Below are the code and all the weights of a small trained network. Each question names an input and a target symbol and asks about switching units off, where a switched-off unit gives its printed mean instead of its output.

import numpy as np


def w(rows, s, z=0):
    codes = np.array(rows[::2]) - 128.0
    scale = np.full(codes.shape[1], s)
    scale[-1] = z or s
    return codes * scale


def f(y):
    return y / 2 * (1 + np.tanh(0.7978845608 * (y + 0.044715 * y**3)))


def softmax(a):
    e = np.exp(a - a.max(-1, keepdims=True))
    return e / e.sum(-1, keepdims=True)


def log_softmax(a):
    a = a - a.max(-1, keepdims=True)
    return a - np.log(np.exp(a).sum(-1, keepdims=True))


def net(x, mask):
    ids = ['αγδεηλμστω'.index(c) for c in x.split()]
    T = len(ids)
    res = E[ids] + P[:T]
    u = 0
    for l in range(3):
        r = res
        for j in range(3):
            rows = slice(2 * j, 2 * j + 2)
            q, k, v = (r @ M[l][rows].T for M in (Q, K, V))
            z = softmax(np.where(np.tri(T) > 0, q @ k.T / 2**0.5, -1e9)) @ v
            o = O[l][rows]
            res = res + np.where(mask[u + j], z, o[:, -1]) @ o[:, :-1]
        u += 3
        y = f(res @ A[l][:, :-1].T + A[l][:, -1])
        res = res + np.where(mask[u : u + 4], y, B[l][:, -1]) @ B[l][:, :-1]
        u += 4
    return log_softmax(res[-1] @ U[:, :-1].T + U[:, -1])


Q, K, V, O, A, B = {}, {}, {}, {}, {}, {}
E = w([
[197,98,184],'α',
[63,145,157],'γ',
[120,248,142],'δ',
[114,177,213],'ε',
[154,119,5],'η',
[110,127,94],'λ',
[71,174,150],'μ',
[211,146,131],'σ',
[199,114,165],'τ',
[221,41,152],'ω',
],0.019)
P = w([
[191,254,31],'0',
[111,159,81],'1',
[115,138,113],'2',
[120,127,136],'3',
[120,112,151],'4',
[120,110,163],'5',
[120,99,177],'6',
[117,97,189],'7',
],0.0089)
Q[0] = w([
[142,174,85],'0.h0',
[83,113,109],'0.h0',
[121,72,65],'0.h1',
[36,113,167],'0.h1',
[218,167,186],'0.h2',
[251,121,112],'0.h2',
],0.013)
K[0] = w([
[76,118,145],'0.h0',
[39,69,127],'0.h0',
[96,21,107],'0.h1',
[100,57,181],'0.h1',
[236,212,199],'0.h2',
[250,180,110],'0.h2',
],0.011)
V[0] = w([
[176,174,224],'0.h0',
[190,194,104],'0.h0',
[176,73,148],'0.h1',
[2,160,67],'0.h1',
[196,84,146],'0.h2',
[119,216,9],'0.h2',
],0.0061)
O[0] = w([
[110,40,216,120],'0.h0',
[155,102,107,217],'0.h0',
[71,141,94,85],'0.h1',
[13,126,252,157],'0.h1',
[126,70,2,121],'0.h2',
[234,158,157,254],'0.h2',
],0.005,0.0069)
A[0] = w([
[110,255,9,84],'0.n0',
[193,63,95,110],'0.n1',
[87,206,37,246],'0.n2',
[157,132,63,3],'0.n3',
],0.0094,0.0052)
B[0] = w([
[66,102,44,250],'0.n0',
[169,61,88,218],'0.n1',
[16,150,134,254],'0.n2',
[116,1,97,157],'0.n3',
],0.0098,0.0071)
Q[1] = w([
[127,135,74],'1.h0',
[155,136,89],'1.h0',
[2,116,176],'1.h1',
[125,216,83],'1.h1',
[173,64,152],'1.h2',
[105,200,84],'1.h2',
],0.0086)
K[1] = w([
[78,56,83],'1.h0',
[173,215,31],'1.h0',
[74,49,194],'1.h1',
[197,28,202],'1.h1',
[213,237,2],'1.h2',
[116,197,253],'1.h2',
],0.0076)
V[1] = w([
[66,116,162],'1.h0',
[96,169,99],'1.h0',
[61,128,130],'1.h1',
[85,2,195],'1.h1',
[76,46,189],'1.h2',
[157,203,191],'1.h2',
],0.007)
O[1] = w([
[239,113,47,116],'1.h0',
[214,129,61,200],'1.h0',
[98,182,38,159],'1.h1',
[139,3,136,64],'1.h1',
[81,91,200,71],'1.h2',
[110,66,233,2],'1.h2',
],0.0041,0.008)
A[1] = w([
[175,209,141,137],'1.n0',
[98,151,122,28],'1.n1',
[254,86,162,223],'1.n2',
[85,238,241,1],'1.n3',
],0.0089,0.0036)
B[1] = w([
[99,2,238,213],'1.n0',
[121,140,141,138],'1.n1',
[38,68,106,249],'1.n2',
[114,6,141,253],'1.n3',
],0.0093,0.0065)
Q[2] = w([
[255,125,141],'2.h0',
[42,136,192],'2.h0',
[103,141,238],'2.h1',
[46,112,134],'2.h1',
[51,165,91],'2.h2',
[188,204,163],'2.h2',
],0.0093)
K[2] = w([
[254,77,86],'2.h0',
[97,167,220],'2.h0',
[180,135,166],'2.h1',
[8,17,241],'2.h1',
[130,168,200],'2.h2',
[68,2,177],'2.h2',
],0.0078)
V[2] = w([
[61,3,123],'2.h0',
[71,229,93],'2.h0',
[113,184,133],'2.h1',
[100,35,30],'2.h1',
[118,67,127],'2.h2',
[175,94,83],'2.h2',
],0.0053)
O[2] = w([
[95,254,127,212],'2.h0',
[126,110,190,145],'2.h0',
[111,98,121,107],'2.h1',
[161,179,148,250],'2.h1',
[110,85,149,141],'2.h2',
[146,65,134,169],'2.h2',
],0.0059,0.019)
A[2] = w([
[138,75,118,79],'2.n0',
[152,73,68,114],'2.n1',
[181,161,49,1],'2.n2',
[203,130,255,57],'2.n3',
],0.012,0.0061)
B[2] = w([
[157,156,195,136],'2.n0',
[138,73,86,236],'2.n1',
[122,115,214,254],'2.n2',
[246,162,92,185],'2.n3',
],0.012,0.0087)
U = w([
[155,144,123,114],'α',
[76,112,192,171],'γ',
[200,180,90,125],'δ',
[178,112,214,186],'ε',
[130,145,59,198],'η',
[124,249,94,179],'λ',
[157,114,121,81],'μ',
[150,139,123,123],'σ',
[151,134,130,128],'τ',
[177,43,153,3],'ω',
],0.011,0.0048)

Each question gives the input, a string of symbols that net reads in full, and the target symbol t.
The units are the heads (2 rows each of Q, K, V and O) and the neurons (one row each of A and B). Each row of codes is followed by its name. A weight is (code - 128) times the scale printed after its matrix; where a second scale follows, it is the last column's (O, A, B and U).
mask holds one flag per unit, layer by layer, with each layer's heads first. A switched-off unit (its flag False) gives its mean, the last column of its rows in O or B, instead of its output. The means were averaged over made-up inputs and are rounded, as every weight is.
A unit's drop is (log p(t) with every unit on - log p(t) with that unit switched off) / (log p(t) with every unit on - log p(t) with every unit switched off).
The circuit of an input: a set's keep is (log p(t) with only the set's units on - log p(t) with every unit switched off) / (log p(t) with every unit on - log p(t) with every unit switched off). Starting from the 12 units with the biggest drops (on a tie, the unit counted first), units are removed one at a time, each time the one whose removal leaves the highest keep (on an exact tie, the one counted first), for as long as the keep stays at least 0.8.
circuit, biggest first: the units of the circuit, biggest drop first
most important unit: the unit with the biggest drop
top k neurons: the k neurons with the biggest drops, biggest first
top k neurons in layer l: the k neurons of layer l with the biggest drops, biggest first
which heads matter: for each layer, one digit per head in row order, 1 if its drop is at least 0.15 and else 0, layers parted by /
drop of u: that unit's drop, to one decimal
input σ α τ, target ω: circuit, biggest first : [0.h1; 1.n2; 0.n2; 2.n1]
input σ δ ε τ, target ω: most important unit : 1.n2
input σ η μ δ ω δ σ, target ω: circuit, biggest first : [1.n2; 0.n2; 0.h2; 2.n1]
input η τ τ τ, target δ: which heads matter : 100 / 001 / 110
input α δ σ λ α σ δ, target ε: which heads matter : 110 / 001 / 000
input ω ε σ γ η λ λ τ, target λ: which heads matter : 011 / 011 / 100
input σ γ δ δ α, target ω: circuit, biggest first : [1.n2; 0.n2; 2.h0]
input σ σ η η γ λ, target λ: circuit, biggest first : [1.n3; 1.n0]
input μ λ σ δ τ, target γ: which heads matter : 011 / 001 / 010
input α γ ω α γ δ τ δ, target ε: top 3 neurons : [0.n0; 1.n2; 2.n3]
input ε σ η δ, target γ: which heads matter : 000 / 000 / 110
input σ λ μ μ γ σ σ σ, target ω: top 2 neurons : [1.n2; 0.n0]
input η η λ η, target λ: which heads matter : 110 / 000 / 011
input ω η λ σ η δ τ τ, target λ: top 2 neurons : [0.n3; 0.n1]
input η ε λ α, target δ: which heads matter : 100 / 001 / 110
input σ α τ σ δ, target γ: most important unit : 1.n3
input η λ δ λ δ η, target λ: which heads matter : 100 / 000 / 011
input η δ τ α γ δ η τ, target δ: top 3 neurons : [0.n0; 2.n3; 1.n3]
input δ δ σ, target ε: top 3 neurons : [0.n0; 1.n0; 1.n2]
input μ δ δ τ, target γ: top 2 neurons : [1.n2; 1.n3]
input η α η α σ, target δ: most important unit : 0.n0
input δ λ ε, target ε: top 2 neurons in layer 0 : [0.n0; 0.n2]
input ω λ ε λ η ε δ σ, target λ: top 2 neurons in layer 0 : [0.n1; 0.n3]
input δ σ α σ, target ε: top 2 neurons in layer 2 : [2.n3; 2.n1]
input γ μ ε, target ε: drop of 2.h1 : 0.1
input η η δ σ, target δ: drop of 2.n2 : 0.2
input ω μ λ σ σ σ, target λ: top neuron in layer 2 : [2.n1]
